Below is a small trained network, with its code and all its weights. Each question gives an input and a target symbol and asks what happens when units are switched off, that is, made to give their printed mean instead of their output.

import numpy as np


def w(rows, s, z=0):
    codes = np.array(rows[::2]) - 128.0
    scale = np.full(codes.shape[1], s)
    scale[-1] = z or s
    return codes * scale


def f(y):
    return np.maximum(y, 0)


def softmax(a):
    e = np.exp(a - a.max(-1, keepdims=True))
    return e / e.sum(-1, keepdims=True)


def log_softmax(a):
    a = a - a.max(-1, keepdims=True)
    return a - np.log(np.exp(a).sum(-1, keepdims=True))


def net(x, mask):
    ids = ['ΓΘΞΨαβελμστφω'.index(c) for c in x.split()]
    T = len(ids)
    res = E[ids] + P[:T]
    r = res
    for j in range(2):
        rows = slice(3 * j, 3 * j + 3)
        q, k, v = (r @ M[0][rows].T for M in (Q, K, V))
        z = softmax(np.where(np.tri(T) > 0, q @ k.T / 3**0.5, -1e9)) @ v
        o = O[0][rows]
        res = res + np.where(mask[j], z, o[:, -1]) @ o[:, :-1]
    y = f(res @ A[0][:, :-1].T + A[0][:, -1])
    res = res + np.where(mask[2:18], y, B[0][:, -1]) @ B[0][:, :-1]
    return log_softmax(res[-1] @ U[:, :-1].T + U[:, -1])


Q, K, V, O, A, B = {}, {}, {}, {}, {}, {}
E = w([
[135,82,21,109,146,208,139,117,159],'Γ',
[207,83,132,95,150,146,129,109,115],'Θ',
[102,146,166,53,173,115,69,207,131],'Ξ',
[179,115,119,57,143,91,83,109,143],'Ψ',
[103,156,159,128,136,72,52,118,173],'α',
[181,120,154,66,101,98,76,85,135],'β',
[133,109,173,98,99,214,111,151,101],'ε',
[157,112,105,90,205,139,91,178,147],'λ',
[92,184,2,101,168,132,120,113,73],'μ',
[168,180,191,176,169,129,206,104,138],'σ',
[102,71,98,62,111,78,124,172,78],'τ',
[149,121,98,181,182,66,103,79,83],'φ',
[62,61,162,148,101,93,164,117,89],'ω',
],0.024)
P = w([
[110,110,176,107,175,159,158,99,98],'0',
[76,137,185,3,210,114,144,105,115],'1',
[92,109,193,30,199,125,137,95,125],'2',
[166,151,127,108,98,155,125,136,60],'3',
[147,180,133,73,151,127,122,131,93],'4',
[92,81,171,96,161,145,126,100,149],'5',
[140,126,142,150,87,141,92,129,116],'6',
[144,152,128,157,98,126,98,138,137],'7',
[106,113,150,105,118,100,106,118,167],'8',
[135,93,174,139,101,144,119,97,167],'9',
[147,133,126,202,41,126,71,144,154],'10',
[149,159,137,145,108,96,124,111,153],'11',
[168,63,216,111,93,113,162,95,169],'12',
],0.013)
Q[0] = w([
[81,5,174,117,150,123,116,103,175],'head 0',
[73,125,125,144,136,97,154,92,39],'head 0',
[148,172,162,114,162,174,122,77,227],'head 0',
[97,130,150,98,146,132,163,85,218],'head 1',
[122,50,169,101,141,161,107,120,176],'head 1',
[166,189,129,124,140,168,109,111,139],'head 1',
],0.012)
K[0] = w([
[150,93,90,236,60,102,57,208,82],'head 0',
[108,179,123,196,210,139,129,69,20],'head 0',
[207,81,197,168,120,160,191,203,231],'head 0',
[161,119,122,209,77,140,119,124,91],'head 1',
[152,167,80,197,2,108,112,181,148],'head 1',
[147,158,65,124,217,30,169,49,241],'head 1',
],0.008)
V[0] = w([
[4,146,174,127,49,113,114,157,118],'head 0',
[111,177,37,142,253,174,118,179,239],'head 0',
[112,97,113,75,75,55,157,2,147],'head 0',
[164,120,231,169,94,130,166,170,91],'head 1',
[116,156,129,126,63,227,55,108,203],'head 1',
[105,207,176,192,151,109,165,95,122],'head 1',
],0.0089)
O[0] = w([
[202,144,76,134,209,143,175,61,111,1],'head 0',
[177,163,219,140,14,129,84,85,98,78],'head 0',
[102,64,129,37,173,187,70,66,240,216],'head 0',
[145,140,117,98,99,252,177,202,118,77],'head 1',
[74,121,166,59,99,237,13,83,84,16],'head 1',
[174,66,46,254,168,176,51,211,84,56],'head 1',
],0.0092,0.005)
A[0] = w([
[131,124,53,154,85,180,100,54,140,107],'neuron 0',
[239,101,101,39,112,136,160,141,116,196],'neuron 1',
[136,134,52,109,188,171,89,173,98,133],'neuron 2',
[138,136,135,110,85,60,153,142,111,162],'neuron 3',
[182,112,93,132,65,140,131,80,199,172],'neuron 4',
[121,42,110,79,119,90,125,165,59,124],'neuron 5',
[179,151,129,186,141,102,184,162,123,118],'neuron 6',
[89,224,86,69,174,126,107,116,61,120],'neuron 7',
[178,179,60,184,124,155,158,145,183,89],'neuron 8',
[153,131,144,141,45,62,113,193,134,152],'neuron 9',
[156,105,143,82,189,26,103,177,139,202],'neuron 10',
[162,93,138,100,161,143,28,124,92,70],'neuron 11',
[112,172,75,205,128,86,138,94,109,149],'neuron 12',
[40,1,159,82,155,89,115,194,115,164],'neuron 13',
[73,165,232,99,152,112,85,90,144,209],'neuron 14',
[115,63,196,143,86,91,219,183,219,4],'neuron 15',
],0.0082,0.0038)
B[0] = w([
[223,168,174,168,188,102,116,123,108,139],'neuron 0',
[32,160,189,135,126,82,73,203,149,188],'neuron 1',
[115,59,204,155,158,135,74,111,108,165],'neuron 2',
[97,147,125,154,92,147,137,179,125,180],'neuron 3',
[113,128,140,180,181,28,161,198,110,163],'neuron 4',
[107,221,113,253,102,140,115,82,161,170],'neuron 5',
[96,164,205,112,122,135,153,45,166,165],'neuron 6',
[28,76,166,139,132,147,122,126,160,161],'neuron 7',
[114,102,124,58,48,156,124,135,115,154],'neuron 8',
[141,60,86,127,93,144,127,95,154,183],'neuron 9',
[89,101,92,153,173,122,158,103,103,250],'neuron 10',
[150,166,167,208,165,214,148,47,114,161],'neuron 11',
[113,89,111,45,208,171,118,125,151,154],'neuron 12',
[242,174,53,150,13,98,126,94,210,237],'neuron 13',
[224,106,154,128,135,145,155,139,77,241],'neuron 14',
[134,202,88,73,180,133,44,164,29,189],'neuron 15',
],0.0071,0.017)
U = w([
[175,119,167,75,112,129,96,103,129,44],'Γ',
[180,204,72,56,89,141,42,181,142,154],'Θ',
[144,189,175,139,169,129,166,156,82,186],'Ξ',
[206,149,127,31,135,116,65,159,147,92],'Ψ',
[130,232,108,126,161,173,1,56,82,76],'α',
[118,148,135,75,84,181,84,79,217,145],'β',
[30,132,102,42,126,157,19,85,50,255],'ε',
[144,150,107,98,71,110,88,169,54,186],'λ',
[191,109,59,175,125,132,196,57,76,132],'μ',
[124,151,132,176,109,144,45,166,158,104],'σ',
[149,137,132,31,153,107,105,170,134,126],'τ',
[120,188,100,161,107,100,126,162,169,103],'φ',
[139,91,143,65,152,130,85,169,158,116],'ω',
],0.0067,0.0056)

Each question gives the input, a string of symbols that net reads in full, and the target symbol t.
The units are the heads (3 rows each of Q, K, V and O) and the neurons (one row each of A and B). Each row of codes is followed by its name. A weight is (code - 128) times the scale printed after its matrix; where a second scale follows, it is the last column's (O, A, B and U).
mask holds one flag per unit, heads first, then neurons. A switched-off unit (its flag False) gives its mean, the last column of its rows in O or B, instead of its output. The means were averaged over made-up inputs and are rounded, as every weight is.
A unit's drop is (log p(t) with every unit on - log p(t) with that unit switched off) / (log p(t) with every unit on - log p(t) with every unit switched off).
The circuit of an input: a set's keep is (log p(t) with only the set's units on - log p(t) with every unit switched off) / (log p(t) with every unit on - log p(t) with every unit switched off). Starting from the 12 units with the biggest drops (on a tie, the unit counted first), units are removed one at a time, each time the one whose removal leaves the highest keep (on an exact tie, the one counted first), for as long as the keep stays at least 0.8.
circuit, biggest first: the units of the circuit, biggest drop first
most important unit: the unit with the biggest drop
k most important neurons: the k neurons with the biggest drops, biggest first
heads that matter: for each layer, one digit per head in row order, 1 if its drop is at least 0.15 and else 0, layers parted by /
input λ ω φ Ξ α Ψ φ ε ε μ Ξ ε ε, target Ξ: most important unit	head 0
input τ Ψ μ β ε σ λ α Ψ Θ, target α: heads that matter	01
input ω Γ φ, target μ: heads that matter	00
input τ μ μ φ ω Ψ β ω τ ε Ψ ω, target β: heads that matter	01
input Γ ω Ξ, target Γ: heads that matter	11
input α Θ Θ, target α: heads that matter	01
input φ σ σ β Ψ Ψ φ τ, target Θ: 2 most important neurons	(neuron 13; neuron 15)
input Ξ Ξ ε ε β ω Θ β ω, target β: heads that matter	11
input τ φ φ β α β, target β: heads that matter	11
input α Θ φ, target μ: circuit, biggest first	(neuron 1; head 1)
input μ α λ β ω τ α α β σ β β Θ, target β: heads that matter	11
input μ μ Ψ, target μ: heads that matter	01
input β τ τ ε ε ω Ψ τ, target β: circuit, biggest first	(head 1; neuron 13; head 0; neuron 15)
input τ β β σ Ψ, target β: circuit, biggest first	(head 0; neuron 15)
input β σ α, target β: circuit, biggest first	(head 0; neuron 13)
input Ξ σ λ Γ σ β, target Γ: circuit, biggest first	(head 1; neuron 14; head 0)
input α ω λ, target α: circuit, biggest first	(head 1; neuron 11)
input Ψ τ φ Γ Θ Ψ σ Θ Θ σ Ψ ω, target Θ: circuit, biggest first	(neuron 15; neuron 13; head 0)
input ω ε τ, target β: most important unit	neuron 13
input λ μ λ μ Ξ, target λ: heads that matter	10
input Ξ Ψ λ, target Ξ: circuit, biggest first	(head 0; neuron 13)
input ω ω μ τ β φ Ψ φ β λ σ Θ Γ, target σ: heads that matter	01
input β φ ω μ μ Θ σ Ξ Θ σ σ ω ε, target σ: heads that matter	01
input ω β β σ Ξ Ψ ω μ, target ε: most important unit	neuron 7
input λ β τ, target φ: 4 most important neurons	(neuron 13; neuron 5; neuron 1; neuron 10)
input β τ μ ω Ξ σ ω, target λ: heads that matter	10
input Θ Θ μ φ Ψ Θ, target φ: circuit, biggest first	(head 1; neuron 14; head 0)
